Below is a small trained network, with its code and all its weights. Each question gives an input and a target symbol and asks what happens when units are switched off, that is, made to give their printed mean instead of their output.

import numpy as np


def w(rows, s, z=0):
    codes = np.array(rows[::2]) - 128.0
    scale = np.full(codes.shape[1], s)
    scale[-1] = z or s
    return codes * scale


def norm(h):
    return h / np.sqrt((h * h).mean(-1, keepdims=True) + 1e-5)


def f(y):
    return y / 2 * (1 + np.tanh(0.7978845608 * (y + 0.044715 * y**3)))


def softmax(a):
    e = np.exp(a - a.max(-1, keepdims=True))
    return e / e.sum(-1, keepdims=True)


def log_softmax(a):
    a = a - a.max(-1, keepdims=True)
    return a - np.log(np.exp(a).sum(-1, keepdims=True))


def net(x, mask):
    ids = ['ΓΛαβδπ'.index(c) for c in x.split()]
    T = len(ids)
    res = E[ids] + P[:T]
    r = norm(res)
    for j in range(2):
        rows = slice(4 * j, 4 * j + 4)
        q, k, v = (r @ M[0][rows].T for M in (Q, K, V))
        z = softmax(np.where(np.tri(T) > 0, q @ k.T / 4**0.5, -1e9)) @ v
        o = O[0][rows]
        res = res + np.where(mask[j], z, o[:, -1]) @ o[:, :-1]
    y = f(norm(res) @ A[0][:, :-1].T + A[0][:, -1])
    res = res + np.where(mask[2:10], y, B[0][:, -1]) @ B[0][:, :-1]
    return log_softmax(norm(res)[-1] @ U[:, :-1].T + U[:, -1])


Q, K, V, O, A, B = {}, {}, {}, {}, {}, {}
E = w([
[119,95,126,150,123,123,233,157,108,56],'Γ',
[99,55,204,110,87,162,96,159,211,146],'Λ',
[152,3,134,101,127,175,90,108,162,163],'α',
[72,138,20,187,65,115,135,31,151,153],'β',
[185,162,145,205,164,142,136,138,87,180],'δ',
[152,40,107,105,118,151,109,151,209,167],'π',
],0.004)
P = w([
[152,251,110,87,143,72,118,104,36,49],'0',
[2,132,128,138,252,135,92,160,151,179],'1',
[64,131,155,133,189,133,158,102,165,187],'2',
[99,118,156,129,154,127,149,96,163,180],'3',
[116,107,157,128,130,137,142,100,147,170],'4',
[125,101,154,120,125,133,137,100,149,166],'5',
[136,107,155,117,112,145,135,117,149,162],'6',
[145,107,159,114,108,140,131,129,150,153],'7',
[150,100,158,108,109,140,129,128,149,147],'8',
[158,104,158,107,108,130,128,140,155,140],'9',
[154,101,164,104,107,129,123,147,161,133],'10',
[158,108,173,99,100,131,120,153,170,118],'11',
],0.0028)
Q[0] = w([
[155,116,133,172,101,130,119,119,211,166],'h0',
[132,80,152,108,109,180,121,85,183,196],'h0',
[161,106,145,115,109,156,145,168,183,126],'h0',
[158,177,82,254,141,78,132,101,101,129],'h0',
[86,6,135,128,132,182,166,134,206,143],'h1',
[149,130,133,140,106,152,59,114,170,189],'h1',
[162,78,152,182,146,147,244,162,116,103],'h1',
[129,84,164,100,162,181,50,177,144,154],'h1',
],0.0061)
K[0] = w([
[207,137,136,116,101,118,112,96,127,148],'h0',
[213,222,89,62,140,77,102,73,80,152],'h0',
[173,134,107,144,120,116,167,117,117,112],'h0',
[125,97,198,210,43,203,120,90,184,201],'h0',
[103,158,122,76,104,66,104,136,101,1],'h1',
[144,185,80,132,171,85,83,60,65,133],'h1',
[96,144,164,161,180,147,182,206,111,93],'h1',
[220,162,165,88,124,87,73,122,73,122],'h1',
],0.0054)
V[0] = w([
[121,134,104,121,160,100,96,87,126,181],'h0',
[76,137,109,155,147,144,84,131,119,137],'h0',
[131,74,173,160,82,145,177,105,112,127],'h0',
[169,131,138,112,67,118,198,110,136,83],'h0',
[138,145,130,167,132,148,119,97,61,106],'h1',
[126,187,63,180,137,111,105,87,100,177],'h1',
[70,67,2,118,89,130,120,74,160,116],'h1',
[195,100,103,160,192,156,120,119,71,174],'h1',
],0.0048)
O[0] = w([
[148,129,134,172,173,163,48,146,171,161,154],'h0',
[164,175,106,98,139,132,66,104,117,181,130],'h0',
[144,172,212,59,189,151,165,158,173,62,155],'h0',
[94,49,97,118,117,29,173,215,85,12,176],'h0',
[118,166,100,73,109,68,132,93,151,96,178],'h1',
[144,53,174,52,62,100,179,213,113,65,131],'h1',
[176,216,181,109,196,149,187,216,2,67,176],'h1',
[46,45,114,169,183,90,250,105,165,60,4],'h1',
],0.0034,0.0017)
A[0] = w([
[80,3,118,129,72,59,131,121,195,41,137],'n0',
[95,171,108,103,130,146,140,184,65,121,139],'n1',
[103,60,83,188,129,133,75,188,90,144,68],'n2',
[87,58,126,131,165,98,156,107,206,79,198],'n3',
[88,160,88,203,183,156,103,53,141,187,5],'n4',
[39,134,60,86,42,42,124,119,87,83,95],'n5',
[154,62,184,43,112,47,28,201,134,130,116],'n6',
[153,181,160,203,175,156,163,116,126,187,145],'n7',
],0.0053,0.0032)
B[0] = w([
[106,155,114,127,205,149,162,218,46,61,253],'n0',
[176,84,156,146,94,122,96,79,203,118,173],'n1',
[147,169,132,231,26,88,235,100,132,133,124],'n2',
[222,158,166,117,24,143,40,90,149,139,235],'n3',
[133,153,130,90,159,130,192,182,59,40,188],'n4',
[1,187,20,142,224,204,148,105,98,205,151],'n5',
[87,169,78,151,139,71,137,6,140,207,236],'n6',
[44,146,41,114,142,113,115,111,112,156,239],'n7',
],0.0043,0.004)
U = w([
[89,190,89,101,222,166,180,183,58,124,219],'Γ',
[118,183,78,118,75,185,53,16,187,201,4],'Λ',
[218,147,205,102,160,200,126,178,125,42,216],'α',
[149,91,168,39,143,5,157,105,95,158,109],'β',
[65,2,67,72,66,108,109,182,151,85,52],'δ',
[136,114,123,242,62,108,196,158,97,159,94],'π',
],0.0054,0.0035)

Each question gives the input, a string of symbols that net reads in full, and the target symbol t.
The units are the heads (4 rows each of Q, K, V and O) and the neurons (one row each of A and B). Each row of codes is followed by its name. A weight is (code - 128) times the scale printed after its matrix; where a second scale follows, it is the last column's (O, A, B and U).
mask holds one flag per unit, heads first, then neurons. A switched-off unit (its flag False) gives its mean, the last column of its rows in O or B, instead of its output. The means were averaged over made-up inputs and are rounded, as every weight is.
A unit's drop is (log p(t) with every unit on - log p(t) with that unit switched off) / (log p(t) with every unit on - log p(t) with every unit switched off).
The circuit of an input: a set's keep is (log p(t) with only the set's units on - log p(t) with every unit switched off) / (log p(t) with every unit on - log p(t) with every unit switched off). Starting from all 10 units, units are removed one at a time, each time the one whose removal leaves the highest keep (on an exact tie, the one counted first), for as long as the keep stays at least 0.8.
circuit, biggest first: the units of the circuit, biggest drop first
k most important neurons: the k neurons with the biggest drops, biggest first
which heads matter: for each layer, one digit per head in row order, 1 if its drop is at least 0.15 and else 0, layers parted by /
drop when u is switched off: that unit's drop, to one decimal
input α Γ Γ π Λ Γ, target α: which heads matter => 10
input Λ β δ Γ Λ Γ, target Λ: which heads matter => 11
input δ α Λ δ Λ, target δ: which heads matter => 01
input α β Γ Γ Λ δ δ δ β δ, target α: circuit, biggest first => (h1 n3 n0 n6)
input α β Γ β Λ δ α δ δ α Λ α, target α: circuit, biggest first => (h1 n0 n3)
input Γ Λ Λ π Γ π β Λ δ Λ α, target Γ: 3 most important neurons => (n0 n5 n6)
input α β π Λ, target α: circuit, biggest first => (h1 n3 n0)
input Γ Λ β, target Γ: 3 most important neurons => (n4 n3 n6)
input Γ β Γ β π Λ β Λ Λ Γ β π, target Γ: which heads matter => 10
input β Γ β Γ α Λ Λ δ Λ, target β: 2 most important neurons => (n6 n3)
input Λ β Λ α δ δ, target Λ: 3 most important neurons => (n3 n7 n0)
input β Λ π δ β δ, target Λ: 2 most important neurons => (n0 n7)
input Γ α Γ β δ δ δ π β Λ, target Γ: 2 most important neurons => (n0 n5)
input α π Γ π, target α: 3 most important neurons => (n3 n6 n0)
input Γ δ π Λ α Γ Γ δ π, target Γ: circuit, biggest first => (h0 n0)
input δ α δ π β Λ Λ Λ β Γ Γ, target Λ: 2 most important neurons => (n0 n7)
input π β Λ, target π: drop when n2 is switched off => 0.3
input π Γ Γ Λ β π β Λ α δ β, target α: drop when h0 is switched off => 0.2
input β α π, target β: drop when n1 is switched off => 0.0
